What can hang from each mark
z_704: z_359 z_567 z_612
z_612: z_273 z_348 z_359 z_688 z_704
z_830: z_359 z_491
z_348: z_532 z_781
z_781: z_348 z_491 z_532 z_830
z_491: z_348 z_781 z_830
z_359: z_273 z_612
z_567: z_348 z_532
z_532: z_348 z_567 z_781
z_273: z_612 z_688
z_688: z_273 z_532 z_612 z_704

Every row comes from one small tree of marks. Brackets hold a mark, then the marks that hang from it, in the order of their numbers. Every link used is in the known rows. Which tree was each row made from?
Known rows
(z_612 z_273 z_359 z_704): [  48  212 -232   39  -88  139 -313   -2  166 -337  162  -73  198 -131
  377 -266  149 -242   10  144  148  161 -167   92 -596   69  -90 -275
   31   60 -159  232  210 -165 -112   98  129  144   -1  168 -282 -147]
(z_612 (z_359 z_273) z_704): [ -17   14 -188  124 -141   99 -338   39  117 -209   16  -79   62   14
  526 -246  102 -179  -94  198   82   24 -225   98 -424  -21 -153 -244
  -23   70 -153  319  227 -214 -228   64   89  137   71  147 -272 -113]
(z_688 z_532 (z_612 z_348 (z_359 z_273)) (z_704 z_567)): [-148 -115 -178   98   33   83 -111  -94  -34 -117  468    2  -24   19
 -244 -177  295  -94 -461  182  -58  137 -138 -308  479  365 -303  -82
 -170  -23 -231  221  305  134   60  -14  -65  108  283  194 -301   64]
(z_688 (z_273 z_612) z_532 z_704): [ -81  360    5 -267  102   -4 -177 -163  181 -172  377   37   33  119
 -268 -174  240   87 -231   95  103  184  148   61 -162  381   25 -283
   91  -74 -300    4  280  243  -85  133  176  133   83  105 -246   46]
(z_359 z_273 (z_612 z_688 (z_704 (z_567 (z_532 z_348))))): [  83 -281 -237  140 -175   16  -87   94 -435 -114  165   46  119  -25
  258 -308  316 -252   67  285  238    5 -238   89  605 -187 -427   64
  -59  -98 -169  407  243  177  -38 -129   60  101  250  153 -287  -69]
(z_612 z_359 (z_688 z_532) z_704): [ -46   20  -40  -71  -27  160 -121  -23  222 -146  355  360   77 -261
  153  -85  159 -310  -41  346  125  254 -345  -74 -629  105 -255 -375
  -72   78 -140  159  235  266 -199   94  126   60   -5   32 -361 -174]
(z_704 (z_612 z_273 z_359 (z_688 z_532))): [-121   72 -155  101   -9   70 -222 -127  177 -230  573  451  247  -95
  -92 -133  275 -343  100  273  176  300 -120 -120 -336   69 -187 -339
   70   88 -162  202  346  200 -127    8   73   64   -3   88 -289  -89]
(z_532 (z_781 z_348 z_830)): [ -75  -26   22   21   99  -85 -113 -201  -93 -273  -16 -290   33  394
  288 -302  -14  -28  -42   73   84   98 -319   21  -15  170 -117   85
 -247 -208  297  120  -72  -59   91  -15  252  174   58   88  -38 -112]
(z_704 (z_359 z_273 (z_612 (z_688 z_532))) z_567): [   0 -343  -53  193   46 -233 -207   61  -87 -132  500   -8 -107  279
   33 -140  252 -275 -213  231   30 -196 -315 -222  260   97 -211  -78
  -22  -41 -220  187  301  377   68 -101 -136  196  273   47 -221   37]
(z_704 (z_612 z_348 z_359)): [ -57  174 -244   50  146   21 -206 -112   73 -303  380  240  298   62
   73 -296  264 -209   28  337   95  378 -158  128 -413 -130 -354   32
 -122   48  105  241  114  -85   31  -46   30   57  124  162 -232  -39]
(z_273 (z_612 z_359 (z_688 z_532) (z_704 z_567))): [ -34 -245 -185   13  -52  194  -79  -17  235 -298  559  355  165 -345
 -149  -63  261 -468  -96  407  143  250  -97 -106 -360  225 -346 -106
   24  173 -247  166  258  504  -92   55  102   14 -108   19 -347 -197]
(z_704 (z_359 (z_612 z_348)) z_567): [ 128  -45 -187   56  253 -239 -161   35 -144 -331  456 -212   81  294
   57 -324  289 -203 -181  244   14   21 -292   19   16  -11 -318  259
 -162  -87   42  139   53  141  341 -122 -139  198  326  141 -174   52]
(z_491 (z_781 z_348 (z_532 z_567))): [  47 -228   75 -101  106 -201 -353 -178 -184   18  -33 -493 -211  236
  333 -215   18   56 -168   87   43 -109 -412 -172  -77  289  -36  232
 -133 -107  135 -192  135  170   68  -22    2  162  -86   23  -73  -60]
(z_567 (z_348 z_781) z_532): [ -56  176   31 -103  261 -161  144   92 -104 -181  -68 -196  -19   59
  550 -317  164    8 -130   26  226  112 -368  188   -5  -18 -383   76
 -289 -242  203 -169  235   -2   40   19  182  298  318  118 -133  -43]
(z_830 (z_359 (z_273 z_612))): [ -56   15 -207  155  -32   40 -278   26  221 -322   86   54   99  253
  322 -238  157  -48  -35  183   61  -17    8  124 -162  -88  -33  -29
   45   53  -31  353  185 -243 -140   24  139   96   -9  156 -213  -32]
(z_781 z_348 (z_830 (z_359 (z_273 (z_612 z_688))) z_491)): [-117  202 -270  249 -145  119 -252 -262  -40 -486  184  381  269   88
  -71 -263  260 -148  262  261  211  217   -6 -144  429  -75 -145  -11
  -99 -165  260  155  281 -335   72  -16  209   83    1  110 -224 -202]
(z_612 z_359 (z_688 (z_532 z_348 z_781))): [ -75 -158   14  -51 -107   60  -85  -49  -50    1  339  286   57    9
  173  -57   80 -152   14  323   -5  237 -469 -238 -108   92 -206  -90
 -177  -44    9  421   10  418  -40  -68  182   17   40   41 -257  -41]
(z_532 z_348 z_567 (z_781 (z_491 z_830))): [  46 -103  175   44  -70 -119 -508 -232  -56  180  -21 -186 -245  398
  378 -278   37  -44  -88  168   70 -181 -377   40   93  199  -98  405
 -119  -91  406  187  -61  378    8   -9  178   51 -226   93  -61  -20]
(z_704 z_359 (z_567 z_532)): [  40 -254 -135  -39  372 -161 -161  177 -275 -173  332 -473  -59  156
  403 -180  166 -170 -121  212  -30  -18 -433   86 -151  159 -387  209
 -121 -155 -113 -133  185  388  319  -33  -22  299  197   64 -162   14]
(z_567 (z_348 (z_781 (z_491 (z_830 (z_359 z_612))))) z_532): [-161  258   37  167  148 -102   19   55  263 -109 -145  328 -165   80
  355 -296  341  -64 -177  203  204  -71 -339  -47  179 -122 -296  460
 -304  -55  474 -320  103  -50  -18   29   40  197  205  170 -103   60]
(z_612 (z_348 z_781) z_359 z_688 z_704): [  36  184 -164  -15  -19  126   25  -70  171 -279  171  409  122 -250
  199 -299  194 -288  -75  335  259  333 -247  -38 -234   60 -295 -143
 -152    0   97  297  181 -133  -36   15  267   50   49  114 -365 -204]
(z_359 (z_273 (z_612 z_348))): [ -40  227 -209   92 -106  -19 -204 -132  -78 -268  315  107  224  294
   78 -438  284  -13  -57   77  200   80    9  261  -78 -214 -178 -146
    2 -102  190  401  325 -177 -111   -7  187   53  128  197 -207  -43]
(z_612 z_348 z_359 (z_688 z_273)): [   9  336 -233  -54  117   88  -85  -58  -34 -231  456  363  211   96
  -62 -269  272 -167  177  259  188  377 -145   21  -50   57 -148 -351
   27 -128  -26  436  106   40  -31  -50  158   91   76  169 -349  -28]
(z_704 z_567 (z_612 z_348)): [  65  -39 -168  -46  247 -121 -184 -115 -143 -286  499 -121  194  174
    4 -335  277 -225  -93  232  182  239 -137  200  -27   43 -429  239
  -97  -28  103  165  151  149  173  -89    4  163  191  135 -150  -59]
(z_781 z_348 z_491 z_830): [-169  401   84   83  108 -123 -279 -342  -23 -289    6 -290   -8  311
  221 -259  124   -9   55  108  243   33 -269   -6  -85  217 -163  157
 -186 -220  365 -399   60 -365   69    5   68  142  102  107   12 -109]
(z_532 (z_348 (z_781 z_491)) z_567): [   5  109  162   -6  -17 -227 -353 -273   10   -1 -210 -479 -228  185
  479 -214   32  -19 -122  102  259 -127 -268  -88  119  358 -169  325
 -118 -153  194 -248   25 -214  112  -69   86  105  -12   81  -58  -61]
(z_567 (z_348 (z_781 z_532 (z_830 z_359)))): [-187   -7   31  106  195  -97  -31  -75  207 -300 -161 -140   -2   25
  439  -72   92  -69   14  119  154  131 -126 -315  167  255 -313  266
 -253 -223  236 -429  105 -329   51   33  117  249  165   79  -54  -94]
(z_348 (z_532 z_567 (z_781 z_491 (z_830 z_359)))): [-122 -423   69   40 -249    4 -373 -246  373  -74 -120 -190 -178   39
  347   10  -40 -177   37  283 -117 -128 -186 -511  -87  292 -192  299
  -14  -35  165  -95 -145   93  144  -23  142   59 -310   23   -5  -30]
(z_491 (z_348 z_532) z_781 (z_830 z_359)): [   5   10   30  -68  165   75 -445  -36   94   -6   64  488 -414  169
  206 -274  155    8 -316  329 -181 -186 -447   37 -205   50  -13  462
 -132  116  547  158   64  442 -123  109  164  190 -133  142 -191   13]
(z_273 (z_612 z_348 z_704) (z_688 (z_532 z_567))): [  95   -2  -52 -129 -246   53  -70 -167  -19 -321  549  189  160 -220
 -219 -255  279 -168 -123  179  245  158   -7  -24 -238  123 -294 -143
   90  -17 -114  183  277  311  -25  139  230  -82  -53   61 -386 -164]
(z_830 (z_359 z_273) z_491): [  21  228 -131  -49  -80    4 -406  -54   63 -135   72 -105    8  151
  405 -236  151  -18  -44  152   64    9 -327    5 -174 -102 -112  -35
 -106 -102   94  119  273 -260   24   17   41  259  173  138 -204  -72]
(z_688 (z_612 z_348) z_704): [  58  425  -48 -182  306   25  -76 -179   96 -166  225  -22   18  282
  -40 -379  215   93 -240  181  -30  215 -105  220   66  138  -99   42
 -240 -184   33  292  147  -19   68   54  189   81  178  210 -261    2]
(z_781 z_348 z_491 (z_532 z_567) z_830): [-177    8  127  118   31 -171 -445 -430  -41  -51  -76 -527 -106  194
  213 -115   83  -62   87  103  244  -70 -196 -314    9  428 -238  234
  -76 -244  226 -727  144 -259  101  -21  -60   97 -118   29   47 -114]
(z_359 z_273 (z_612 (z_688 (z_532 z_781)))): [ -41 -187   63   -3 -240  -78  -80  -62  147   94  256  269  -96  349
   87 -245  146 -135 -214  161   61 -129 -363  -93    8 -149  -41 -251
  -65  -52  -27  500  222  319 -245  -50  143   94  147   74 -198   10]
(z_348 (z_532 z_567 (z_781 (z_830 (z_359 z_612) z_491)))): [  -6 -390  -52  -36 -311    3 -293 -261  333  -88 -141  -16  -16   11
   94 -107   71 -231    6  328 -153   -9 -187 -462  -52    7 -254  272
 -132  -76  187   68 -112  182  252  -64   90  120 -162   51  -83  -51]
(z_688 z_532 (z_612 (z_704 z_567))): [  -8 -217  -16  -68  146   59  -30  -68  161  -74  371 -296 -103    9
  101 -163  192 -298 -354   27   43  -11 -179  -11 -262  384 -181  -47
 -173  -57  -98  -32  134  425  -64   88  158  130   84   42 -241 -146]
(z_273 z_612 (z_688 (z_532 z_348) z_704)): [  19  386  156 -241  -39  -67 -100 -170 -105 -274  348   96   61   64
 -210 -136  229  236 -130  305   90  185  -23   23  169  278 -146  176
  -10  -86 -281  158  246  227   46   98  182  -17  174  109 -279    1]
(z_704 (z_359 (z_612 (z_688 (z_532 z_781)))) (z_567 z_348)): [ 105 -394   -9   14  145 -240   36  176  -37 -248  607   66  -32  159
   78 -125  206 -324 -169  237  -89  -19 -459 -255  321   36 -259  197
 -245  -88  -90  275   78  756  209  -93  -36  222  307   -6 -183   44]

Which tree is each row?
[-103  341   79  157  217  -77 -353 -127  106 -172   12   32 -143  287
  340 -244  188   38  -79  182  173  -38 -348  -10 -160  195  -36  273
 -173   28  463 -175   21 -187   18   36   21  128  -38  124  -95  -44]	(z_781 z_348 (z_491 (z_830 z_359)))
[-178  334  168   -1   60 -124 -206 -348  312 -145 -155 -240 -191  271
  286 -235   65  -79 -140  128  253  -63 -214  -36 -159  310 -173  238
 -161 -224  341 -454  105 -322    4   50  209  186   64   99   15 -116]	(z_348 (z_781 z_491 z_830))
[ 109 -191  -58  242  165 -393  -91  146 -194 -514  322 -342  -86  266
  377 -223  213 -146 -179  121   92 -166  -93 -122  792  260 -237  522
  -65 -108 -243  136  285   70  247  -52   62  281  399   62 -164   -8]	(z_704 (z_359 (z_273 z_688)) (z_567 (z_348 z_781)) z_612)
[ -87  -80  -45 -145  -45   93  -45  -22  187   20  448  280  -24   81
   -6  -67  114 -212  -46  184   22  192 -296 -244 -241  263   11 -396
   18  -59 -188  359   58  496 -142    6  241  114  -21   34 -289   -4]	(z_612 z_359 (z_688 z_273 (z_532 z_781)))
[  53  -50 -198  229   78    5 -275   50  110 -200  166 -278  -84  309
  532 -296  141 -194 -157    9 -129 -209  -98  100 -143   72  105 -111
 -120 -139 -126  313  184  -22  -88   88  259  109   97   90 -284  -79]	(z_688 (z_612 (z_704 (z_359 z_273))))
[ -47  308  -35 -191   74  -14   -6 -145 -150  -80  649  311  115  103
 -210 -245  312  -89   24   53  280  289 -167  -36  -45  141 -151 -540
   18 -227   69  205  244  272  -76    0  197  118  186   97 -314  -28]	(z_612 z_348 (z_688 z_273 z_532))
[ 112 -105 -418   49   32   24 -165  146 -468 -387  642 -239  243 -250
  227 -342  353 -312  -31   58  150  145 -250  -22   16   44 -413  -78
  -28 -159  -93   40  350  195  336   14   88  229  253  140 -300  -67]	(z_612 z_273 z_348 (z_704 z_359 (z_567 z_532)))
[-124  323  250  -35  127 -125 -453 -265  217  263   69  -98 -247  350
  277 -191  209   21  -99  167  166 -170 -295   54 -516  202 -110  288
  -54 -127  381 -465  289  158 -168   93   55  120 -104   73   -8  -46]	(z_781 (z_491 z_830) z_532)
[-209  103  163  302 -138 -176 -243  -54  233  -76 -217  122 -272  111
  582 -170  228   55 -174   56  124 -270 -136 -335  319  140 -153  275
 -122   -6  485 -124  226 -172 -100   16  121  186   67  114  -35   21]	(z_567 (z_348 z_532 (z_781 (z_491 (z_830 (z_359 z_273))))))
[ -80 -234   57   83   46 -121 -408 -310 -230  -17  -94 -458   32  215
  288 -107   32  -63  183  169  145   64 -120 -141  142  301 -360  169
  -74 -286  127 -242   66  -25   76  -43   48   94  -84   74  -58 -101]	(z_781 (z_532 z_348 z_567) z_830)
[  88  231  -20  -71  460  -85 -234  -27  208 -206  158 -279 -153  395
  231 -228   99   34 -248  222 -256   -8 -145  131  -71  302   80  165
 -212 -159 -218  153  108  132  171   86  146  153  116  112 -240   39]	(z_688 z_612 (z_704 z_359))
[ 150 -225 -176   74  327  -23 -174   75  109 -273  324 -462  -97  176
  360 -213  147 -336 -217  124 -137  -99 -160   68 -156  330  -66  218
 -172  -93 -169  122   34  321  166   51  164  163   57   47 -250 -114]	(z_688 (z_612 (z_704 z_359 z_567)))
